Below is a small trained network, with its code and all its weights. Each question gives an input and a class and asks what happens when units are switched off, that is, made to give their printed mean instead of their output.

import numpy as np


def w(rows, s, z=0):
    codes = np.array(rows[::2]) - 128.0
    scale = np.full(codes.shape[1], s)
    scale[-1] = z or s
    return codes * scale


def norm(h):
    return h / np.sqrt((h * h).mean(-1, keepdims=True) + 1e-5)


def f(y):
    return np.maximum(y, 0)


def log_softmax(a):
    a = a - a.max(-1, keepdims=True)
    return a - np.log(np.exp(a).sum(-1, keepdims=True))


def net(x, mask):
    res = np.array(x, float).reshape(1, 5) / 4 @ E
    u = 0
    for l in range(2):
        y = f(norm(res) @ A[l][:, :-1].T + A[l][:, -1])
        res = res + np.where(mask[u : u + 8], y, B[l][:, -1]) @ B[l][:, :-1]
        u += 8
    return log_softmax(norm(res)[-1] @ U[:, :-1].T + U[:, -1])


A, B = {}, {}
E = w([
[203,182,65,91,140,48,198,133,108,113,158],'x0',
[149,135,112,104,83,145,104,28,86,12,146],'x1',
[163,109,193,188,148,88,144,118,9,70,136],'x2',
[131,127,130,123,130,129,126,129,127,129,125],'x3',
[129,128,127,130,129,128,130,124,128,129,129],'x4',
],0.011)
A[0] = w([
[130,69,216,195,179,60,156,160,34,81,157,160],'L0N1',
[32,75,138,88,108,217,98,111,136,144,140,146],'L0N2',
[203,119,206,172,149,148,155,27,75,96,137,70],'L0N3',
[125,171,83,113,128,159,112,133,198,154,103,107],'L0N4',
[171,126,103,92,52,178,94,2,144,6,143,153],'L0N5',
[145,167,70,57,165,58,221,138,174,72,119,74],'L0N6',
[176,196,96,173,182,61,185,91,51,161,177,73],'L0N7',
[73,116,208,207,201,162,105,162,87,167,109,2],'L0N8',
],0.0065,0.0064)
B[0] = w([
[153,175,217,206,149,114,149,148,124,127,84,252],'L0N1',
[188,75,129,129,93,125,158,157,184,115,80,212],'L0N2',
[2,66,69,104,139,127,109,162,98,145,163,194],'L0N3',
[117,53,148,96,113,95,115,154,67,63,133,185],'L0N4',
[176,165,135,88,107,178,85,55,145,114,73,254],'L0N5',
[42,174,132,133,166,121,94,141,71,176,174,187],'L0N6',
[187,99,134,87,104,100,189,170,191,116,69,190],'L0N7',
[114,157,187,177,126,177,161,109,95,200,188,175],'L0N8',
],0.0089,0.0091)
A[1] = w([
[221,181,113,96,172,63,175,108,73,49,132,111],'L1N1',
[134,126,97,110,206,25,188,168,157,150,186,113],'L1N2',
[106,33,173,169,163,185,135,188,174,180,173,68],'L1N3',
[157,148,184,130,108,139,112,56,29,1,112,4],'L1N4',
[84,127,194,174,106,144,74,120,108,96,125,76],'L1N5',
[147,165,59,117,106,176,142,115,182,139,136,124],'L1N6',
[123,171,34,54,153,99,125,119,133,157,184,90],'L1N7',
[141,174,72,70,154,137,88,20,151,90,173,33],'L1N8',
],0.0094,0.0034)
B[1] = w([
[72,145,36,86,3,91,175,216,151,124,66,215],'L1N1',
[215,26,205,119,189,165,39,33,199,89,184,217],'L1N2',
[78,175,17,94,66,89,205,119,50,91,129,238],'L1N3',
[54,52,10,134,210,86,110,153,200,230,183,254],'L1N4',
[123,124,85,116,239,157,49,59,137,132,182,200],'L1N5',
[160,144,209,119,116,129,90,106,56,127,152,176],'L1N6',
[146,165,129,161,124,205,131,130,49,171,216,197],'L1N7',
[158,217,244,205,97,112,187,205,90,75,131,204],'L1N8',
],0.0079,0.009)
U = w([
[69,90,24,94,78,88,174,163,135,130,99,252],'0',
[90,137,212,224,162,167,175,108,47,164,114,53],'1',
[153,113,182,70,97,205,64,53,185,80,58,68],'2',
[76,74,93,168,234,142,32,65,138,116,126,80],'3',
[186,55,140,73,167,158,100,123,134,169,239,91],'4',
[230,111,207,145,161,44,178,177,148,111,103,142],'5',
[165,254,138,94,66,137,121,138,82,96,177,85],'6',
],0.016,0.0028)

Each question gives the input, the list of numbers given to net, and the class t.
The units are the neurons (one row each of A and B). Each row of codes is followed by its name. A weight is (code - 128) times the scale printed after its matrix; where a second scale follows, it is the last column's (A, B and U).
mask holds one flag per neuron, layer by layer. A switched-off neuron (its flag False) gives its mean, the last column of its row in B, instead of its output. The means were averaged over made-up inputs and are rounded, as every weight is.
A unit's drop is (log p(t) with every unit on - log p(t) with that unit switched off) / (log p(t) with every unit on - log p(t) with every unit switched off).
The circuit of an input: a set's keep is (log p(t) with only the set's units on - log p(t) with every unit switched off) / (log p(t) with every unit on - log p(t) with every unit switched off). Starting from the 12 units with the biggest drops (on a tie, the unit counted first), units are removed one at a time, each time the one whose removal leaves the highest keep (on an exact tie, the one counted first), for as long as the keep stays at least 0.8.
circuit, biggest first: the units of the circuit, biggest drop first
top k neurons: the k neurons with the biggest drops, biggest first
k most important neurons of layer l: the k neurons of layer l with the biggest drops, biggest first
drop when u is switched off: that unit's drop, to one decimal
input [-7,-1,0,3,6], class 0: circuit, biggest first -> (L1N3)
input [1,-8,-2,4,2], class 4: top 3 neurons -> (L1N2 L1N1 L0N1)
input [5,1,1,-8,-5], class 0: top 3 neurons -> (L1N1 L1N8 L0N7)
input [1,-4,0,0,-7], class 4: top 2 neurons -> (L1N2 L0N5)
input [5,1,-1,5,2], class 6: circuit, biggest first -> (L0N6 L1N4)
input [1,3,-6,-5,-7], class 6: 2 most important neurons of layer 1 -> (L1N8 L1N2)
input [8,-2,-5,-2,-3], class 4: top 2 neurons -> (L1N2 L0N5)
input [-3,1,-6,-6,-2], class 2: 2 most important neurons of layer 1 -> (L1N4 L1N1)
input [1,2,1,-5,-1], class 0: 2 most important neurons of layer 0 -> (L0N7 L0N8)
input [1,0,0,-3,-6], class 4: 2 most important neurons of layer 0 -> (L0N6 L0N5)
input [-7,-3,0,3,-8], class 0: top 2 neurons -> (L1N3 L0N1)
input [1,6,3,1,-3], class 0: top 3 neurons -> (L1N4 L1N1 L1N2)
input [1,6,1,-3,5], class 0: 2 most important neurons of layer 1 -> (L1N4 L1N2)
input [-6,1,3,3,-6], class 3: circuit, biggest first -> (L1N5)
input [0,7,1,-1,6], class 3: top 3 neurons -> (L1N4 L0N3 L1N3)
input [-5,-7,0,4,-8], class 0: top 2 neurons -> (L1N3 L0N1)
input [-8,-4,-6,2,4], class 0: top 2 neurons -> (L1N3 L0N5)
input [7,-1,-5,-3,2], class 4: drop when L1N2 is switched off -> 0.6
input [-2,5,3,7,-5], class 3: drop when L1N4 is switched off -> 0.2
input [-4,7,2,3,-8], class 3: most important neuron of layer 1 -> (L1N4)
input [2,1,-3,5,-4], class 6: drop when L0N1 is switched off -> 0.3
input [-4,6,8,8,-7], class 3: drop when L1N2 is switched off -> 0.0
